Here is a tiny trained network, its code and every weight. The questions are about switching its units off for an input and a class, where a switched-off unit gives its printed mean instead of its output.

import numpy as np


def w(rows, s, z=0):
    codes = np.array(rows[::2]) - 128.0
    scale = np.full(codes.shape[1], s)
    scale[-1] = z or s
    return codes * scale


def f(y):
    return y / 2 * (1 + np.tanh(0.7978845608 * (y + 0.044715 * y**3)))


def log_softmax(a):
    a = a - a.max(-1, keepdims=True)
    return a - np.log(np.exp(a).sum(-1, keepdims=True))


def net(x, mask):
    res = np.array(x, float).reshape(1, 3) / 4 @ E
    y = f(res @ A[0][:, :-1].T + A[0][:, -1])
    res = res + np.where(mask, y, B[0][:, -1]) @ B[0][:, :-1]
    return log_softmax(res[-1] @ U[:, :-1].T + U[:, -1])


A, B = {}, {}
E = w([
[114,247,208,33,83],'x0',
[120,200,32,224,3],'x1',
[147,235,44,144,249],'x2',
],0.0032)
A[0] = w([
[143,27,65,194,166,97],'N1',
[123,171,78,179,51,109],'N2',
[136,128,131,129,124,254],'N3',
[118,30,192,112,9,106],'N4',
[127,128,127,128,129,58],'N5',
[127,128,127,128,128,90],'N6',
[127,128,127,127,129,28],'N7',
[127,128,127,127,129,37],'N8',
[127,128,128,128,128,94],'N9',
[128,128,128,128,128,121],'N10',
[131,128,130,129,126,171],'N11',
[127,128,127,127,129,57],'N12',
[126,137,131,121,126,100],'N13',
[124,126,129,128,126,100],'N14',
[127,128,127,127,129,17],'N15',
[128,128,128,128,128,102],'N16',
[127,128,127,127,129,26],'N17',
[134,128,131,129,125,215],'N18',
[127,128,127,127,129,5],'N19',
[128,120,136,118,144,103],'N20',
[127,68,198,65,241,108],'N21',
[127,128,128,128,129,69],'N22',
[135,2,47,206,180,102],'N23',
[129,241,191,51,87,103],'N24',
[127,128,127,128,128,93],'N25',
[127,128,127,127,129,23],'N26',
[127,128,127,127,129,21],'N27',
[124,181,63,192,31,111],'N28',
[131,245,193,48,85,103],'N29',
[127,69,197,66,239,108],'N30',
[127,127,128,126,131,88],'N31',
[127,128,127,127,129,30],'N32',
[123,125,130,127,125,95],'N33',
[127,128,127,127,129,9],'N34',
[111,42,185,115,24,102],'N35',
[127,128,127,127,129,7],'N36',
[125,183,60,194,27,111],'N37',
[122,227,66,139,241,100],'N38',
[127,128,127,127,129,29],'N39',
[127,220,70,137,232,97],'N40',
],0.0094,0.0033)
B[0] = w([
[92,80,187,194,86,190],'N1',
[147,100,181,69,131,201],'N2',
[82,49,21,99,139,223],'N3',
[254,99,92,180,148,230],'N4',
[146,153,167,139,123,95],'N5',
[139,143,152,134,125,109],'N6',
[154,161,183,143,121,86],'N7',
[151,159,178,142,122,88],'N8',
[136,140,146,133,126,110],'N9',
[129,130,131,129,128,124],'N10',
[111,103,90,118,132,155],'N11',
[147,154,169,139,123,95],'N12',
[135,137,151,138,124,115],'N13',
[139,141,148,134,126,113],'N14',
[156,164,189,145,120,83],'N15',
[134,137,140,131,127,114],'N16',
[153,162,183,143,121,85],'N17',
[96,76,55,108,136,189],'N18',
[159,167,194,146,119,80],'N19',
[138,135,152,124,125,116],'N20',
[156,70,191,36,119,232],'N21',
[142,148,158,136,124,100],'N22',
[73,30,189,214,70,225],'N23',
[82,51,183,209,87,244],'N24',
[138,142,151,134,125,110],'N25',
[155,163,187,144,120,84],'N26',
[156,163,188,144,120,84],'N27',
[151,77,189,45,131,239],'N28',
[79,43,184,212,84,251],'N29',
[156,72,190,38,119,229],'N30',
[140,144,155,134,124,108],'N31',
[153,161,183,143,121,86],'N32',
[141,143,151,135,126,111],'N33',
[158,166,193,146,119,81],'N34',
[235,117,109,173,145,208],'N35',
[158,166,193,146,119,81],'N36',
[151,72,190,41,131,246],'N37',
[252,91,101,179,135,228],'N38',
[152,160,180,142,121,86],'N39',
[241,103,110,175,135,214],'N40',
],0.034,0.0029)
U = w([
[127,119,183,2,134,116],'0',
[210,138,88,166,154,104],'1',
[44,114,168,183,72,105],'2',
[54,173,65,80,178,249],'3',
[133,189,171,137,124,99],'4',
[133,186,182,133,127,98],'5',
],0.0089,0.002)

Each question gives the input, the list of numbers given to net, and the class t.
The units are the neurons (one row each of A and B). Each row of codes is followed by its name. A weight is (code - 128) times the scale printed after its matrix; where a second scale follows, it is the last column's (A, B and U).
mask holds one flag per neuron, in row order. A switched-off neuron (its flag False) gives its mean, the last column of its row in B, instead of its output. The means were averaged over made-up inputs and are rounded, as every weight is.
A unit's drop is (log p(t) with every unit on - log p(t) with that unit switched off) / (log p(t) with every unit on - log p(t) with every unit switched off).
The circuit of an input: a set's keep is (log p(t) with only the set's units on - log p(t) with every unit switched off) / (log p(t) with every unit on - log p(t) with every unit switched off). Starting from the 12 units with the biggest drops (on a tie, the unit counted first), units are removed one at a time, each time the one whose removal leaves the highest keep (on an exact tie, the one counted first), for as long as the keep stays at least 0.8.
units of the circuit, in order: the units of the circuit, biggest drop first
unit that matters most: the unit with the biggest drop
k most important neurons: the k neurons with the biggest drops, biggest first
drop of u: that unit's drop, to one decimal
input [-6,6,-4], class 0: 2 most important neurons	(N37, N28)
input [3,-6,-8], class 1: units of the circuit, in order	(N4)
input [-8,8,2], class 0: 3 most important neurons	(N37, N28, N2)
input [3,-2,5], class 1: 2 most important neurons	(N38, N40)
input [6,0,-5], class 2: 4 most important neurons	(N29, N24, N38, N40)
input [-3,-3,-2], class 3: units of the circuit, in order	(N29, N37, N28, N38)
input [6,2,-5], class 2: 4 most important neurons	(N29, N24, N38, N40)
input [-6,1,-6], class 1: 4 most important neurons	(N4, N35, N29, N24)
input [-4,-3,3], class 2: 2 most important neurons	(N23, N4)
input [7,1,7], class 1: 2 most important neurons	(N38, N40)
input [5,2,-4], class 2: 4 most important neurons	(N38, N29, N24, N40)
input [-8,8,-4], class 0: 3 most important neurons	(N37, N28, N2)
input [6,-5,2], class 2: 4 most important neurons	(N29, N24, N37, N28)
input [5,2,7], class 1: units of the circuit, in order	(N38)
input [-3,-2,-1], class 3: 2 most important neurons	(N29, N24)
input [-1,-2,4], class 1: 4 most important neurons	(N38, N40, N37, N28)
input [7,7,-8], class 1: 2 most important neurons	(N4, N35)
input [3,-3,-3], class 3: drop of N37	0.3
input [3,3,2], class 3: drop of N30	0.3
input [-2,0,0], class 3: drop of N28	0.0
input [6,5,-7], class 1: unit that matters most	N4
input [0,1,3], class 3: drop of N35	0.2
